Where the symbols take the elements:
mz * lt
mz ~ nr
bb * rm
bb ~ zn
gt * fp
gt ~ ml
cn * nh
cn ~ cc
cm * zg
cm ~ fh
hd * ms
hd ~ nh
hh * hq
hh ~ qz
ml * gq
ml ~ mt
tz * cr
tz ~ mf
bh * zs
bh ~ hd
cp * nh
cp ~ ll
qz * jc
qz ~ jn
jr * rj
jr ~ bb
gb * nr
gb ~ hq
hj * rg
hj ~ dn
qc * lg
qc ~ cm
cr * ll
cr ~ tt
nz * hd
nz ~ jr
tt * hh
tt ~ bt
jn * mz
jn ~ gb
hr * cp
hr ~ cr
bd * ht
bd ~ qc
rj * sq
rj ~ hd
nc * mt
nc ~ rj
lg * zd
lg ~ gq
nr * pc
nr ~ pf
gs * nc
gs ~ jr
lt * bt
lt ~ pc
pc * qn
pc ~ mm
mm * bd
mm ~ pf
ch * hr
ch ~ gh
jc * mf
jc ~ lt
nh * zn
nh ~ ch
ht * gq
ht ~ hj
sq * lh
sq ~ ml
ms * bb
ms ~ fh
fh * gq
fh ~ mn
bt * qz
bt ~ qn
zg * gs
zg ~ fp
zd * mm
zd ~ ht
ll * tz
ll ~ hh
mt * fh
mt ~ gs
mf * tt
mf ~ lt
dn * pf
dn ~ gq
lh * gs
lh ~ mn
fg * pf
fg ~ nc
fp * pf
fp ~ mn
gh * zn
gh ~ nc
zs * jr
zs ~ ms
cc * ch
cc ~ hq
zh * qc
zh ~ rg
hq * tz
hq ~ qz
qn * pc
qn ~ bd
gq * fg
gq ~ gs
mn * dn
mn ~ fh
zn * nz
zn ~ cp
rm * bh
rm ~ mn
rg * cm
rg ~ pf
pf * gt
pf ~ fg

The rows follow the links: the fewer symbols apart two elements are, the more alike their rows tend to be.

Each row is also shifted at random along 3 hidden directions that mean nothing.

Some elements, each with a row of numbers:
mf: -22	3	-9	-2	-23	17	7	18	2	3	-6	56	-23	26	7	-32	-50	8	12	-13	14	-22	-27	43	9	9	-9	-19	27	34	-20	41	45	30	-15	-27	-3	22
fp: -52	24	15	42	47	-5	4	-12	-5	5	-5	8	-17	-20	30	19	-11	-14	11	-33	-1	-15	59	1	-24	-35	13	35	-31	-44	12	-23	-45	-25	8	33	-12	-20
zd: 44	-26	13	-21	5	30	7	-13	-3	-32	4	-60	27	33	-5	27	24	-6	-7	36	19	27	-23	-2	27	33	-42	12	-28	-2	4	-10	-16	-25	4	14	11	-6
jn: -84	48	3	73	13	-12	1	-17	10	7	19	41	-15	15	-16	4	-13	-18	-32	-5	14	-61	33	28	12	-8	13	4	51	-64	-7	12	33	1	-18	2	24	-15
cr: 2	-20	15	-33	-23	9	33	13	9	12	-12	49	-1	32	-10	-12	-49	10	0	-6	32	-11	-16	52	-20	15	9	-28	15	74	-1	57	35	4	-35	-22	9	13
bd: -64	12	9	13	20	39	5	-2	1	-16	-2	-2	-3	53	24	20	-24	-36	-1	19	13	-3	-16	37	24	15	-26	14	3	-13	-30	-2	-7	-7	-17	17	8	-8
ml: -6	-5	12	33	21	20	23	-18	-35	0	10	-15	-14	12	2	48	-20	-23	28	-10	8	-10	18	-2	-47	-14	15	1	-38	1	-4	2	-14	5	-5	21	-5	-6
hr: 24	-13	1	-37	26	-1	-11	25	20	33	6	3	36	6	-40	-19	16	42	-13	-10	15	18	33	-14	-12	14	35	21	-2	-32	33	-11	28	-8	21	-28	38	-10
tt: -5	15	3	8	9	10	12	20	11	12	5	49	-9	36	-13	-11	-26	13	-4	-4	31	-27	18	35	-10	2	6	7	22	-20	-6	34	47	11	-11	-17	25	-1
zn: -44	-11	-2	-32	3	-2	-15	27	2	28	0	6	27	-7	-11	-20	10	-30	-17	-1	-3	21	14	-19	-17	-7	17	13	4	-2	1	-12	-3	-2	18	20	38	-10
nr: 39	-2	-22	-11	-29	-20	6	-46	7	8	5	-4	-1	-18	1	-38	4	27	-8	4	-14	-25	-24	24	67	17	-19	-18	20	41	4	1	12	23	-12	-28	-29	22
zh: -21	-18	26	1	-31	-10	25	-9	16	-46	-23	-19	12	-8	15	24	-16	-6	9	24	20	14	-48	10	15	15	-41	-45	15	68	0	31	-27	-13	-28	17	-32	6
jc: -89	2	-38	-26	-69	16	23	10	-12	0	-24	84	-46	19	37	-70	-88	-5	17	-17	-14	-23	-79	68	21	11	-5	-56	42	117	-51	64	40	49	-29	-57	-57	45
hh: -28	51	4	52	46	7	-25	28	25	5	17	45	2	26	-27	-6	12	33	-10	-9	22	-26	52	-12	-23	-13	11	44	35	-141	20	-22	46	-2	23	-17	50	-35
cp: -140	-7	-24	-46	1	12	-10	51	1	32	-30	67	-7	-5	21	-67	-43	-1	18	-40	-23	24	-8	26	-8	-3	25	-22	22	41	-14	18	24	16	4	-39	-13	6
qc: 8	-1	-33	-43	-19	24	-39	31	15	-61	-32	-40	-17	-60	42	-21	29	44	40	-9	-54	77	-86	-49	46	-1	-52	-33	-5	24	-1	-20	-24	9	39	-53	-71	26
gq: 44	-27	6	-21	-27	12	30	-22	-30	-32	-8	-39	-14	-7	27	25	-15	7	38	-2	-16	26	-43	-1	-12	3	-7	-40	-41	96	4	18	-37	8	-11	-1	-55	24
hj: -47	22	-21	0	21	8	-30	17	11	-37	-27	-17	-11	-49	55	-24	24	31	32	-12	-37	37	-6	-28	26	-23	-35	16	-13	-33	10	-31	-42	-12	31	-12	-50	-3
mn: 36	-24	29	0	0	-19	23	-20	-13	-6	-18	-21	-4	-31	17	31	-8	-10	4	-2	16	-5	7	-4	-25	-16	4	5	-30	37	5	4	-45	-16	-10	46	-26	9
cm: -82	30	24	59	43	-2	-4	18	15	-37	-13	2	-5	-2	18	46	5	-35	8	-7	10	0	30	-2	-25	-27	-21	5	-2	-54	-3	-8	-35	-32	-10	41	-11	-21

Start here and follow the symbols in turn, left to right. Where do you end up?
Answer with the element's name.
45	14	24	47	55	-16	-6	-9	1	-16	12	-47	5	-27	0	56	41	14	4	-6	16	-4	65	-51	-37	-20	10	38	-42	-87	33	-31	-31	-42	16	33	1	-34
~ * * ~ *: gq
-19	39	-11	26	26	11	-20	11	12	10	14	40	-13	38	-1	-22	-15	15	-12	4	6	-34	25	18	6	0	-8	36	18	-88	-13	-17	47	5	12	-15	39	-12
* * ~ *: bt
-94	14	-10	-15	-10	18	10	36	6	12	-19	92	-32	6	17	-45	-72	14	27	-31	0	-13	-25	51	-6	-8	13	-38	37	48	-16	45	39	36	-14	-47	-21	18
~ * * *: hq
-62	8	-18	9	3	29	11	-2	-47	0	6	0	-36	7	14	11	-21	-25	31	-20	-44	14	-17	-12	-43	-21	17	-24	-36	37	-18	5	-14	20	14	-5	-18	6
* ~ * *: mt
64	-19	13	5	15	16	0	-11	-1	-37	5	-68	27	21	-14	45	51	18	0	30	23	32	-17	-27	11	20	-41	5	-11	-19	15	-13	-17	-23	1	8	10	-7
~ ~ ~: jr
16	-10	-4	-14	-50	-12	25	-4	20	-5	-11	30	5	-9	-26	-29	-28	34	5	-5	4	-7	-55	29	19	30	4	-70	45	81	8	50	45	29	-25	-51	-35	25
~ * ~ * ~: qn
36	-13	12	7	22	-8	17	-29	-11	4	-7	-27	-8	-28	10	12	8	8	20	-22	4	-5	45	-2	-7	-15	16	17	-44	10	22	-17	-28	-11	0	6	-22	-9
* ~ *: dn
38	-24	-12	-49	-9	32	4	-17	-4	-9	-9	-38	17	15	21	-10	5	5	2	15	-6	21	-32	17	54	32	-35	17	-16	21	-9	-22	-9	0	-1	-9	-15	16
* ~ ~ *: zg
-118	18	9	36	6	14	26	-17	-12	25	7	51	-10	77	9	1	-56	-65	-20	19	34	-58	15	86	22	19	-11	17	11	3	-39	3	18	0	-37	32	31	-12
~ * ~ ~: cm
60	-3	34	23	2	-12	3	-2	-9	6	14	-29	28	22	-33	54	25	-62	-29	43	21	-11	25	-34	-43	-6	13	36	-12	-24	-12	-17	-23	-14	1	74	63	-12
* * ~ * ~: gs
121	-7	-21	-10	-2	11	-34	-4	-14	-5	23	-69	9	-10	-20	26	54	10	5	11	-37	36	-2	-72	-23	-12	11	14	-42	-38	12	-35	-10	2	45	7	18	8
~ * ~ * *: fg
-107	4	27	29	3	36	35	5	-10	-28	-7	9	-5	44	34	36	-41	-56	1	24	31	-5	-15	49	-6	3	-30	-8	-10	21	-33	23	-28	-21	-27	32	-4	-5
* * *: pf
38	10	-4	5	30	-5	0	-36	2	3	-9	-24	-4	-32	19	4	18	26	14	-16	-3	2	46	0	23	-5	-2	33	-40	-16	24	-41	-37	-21	7	10	-33	-14
~ * ~ *: pf
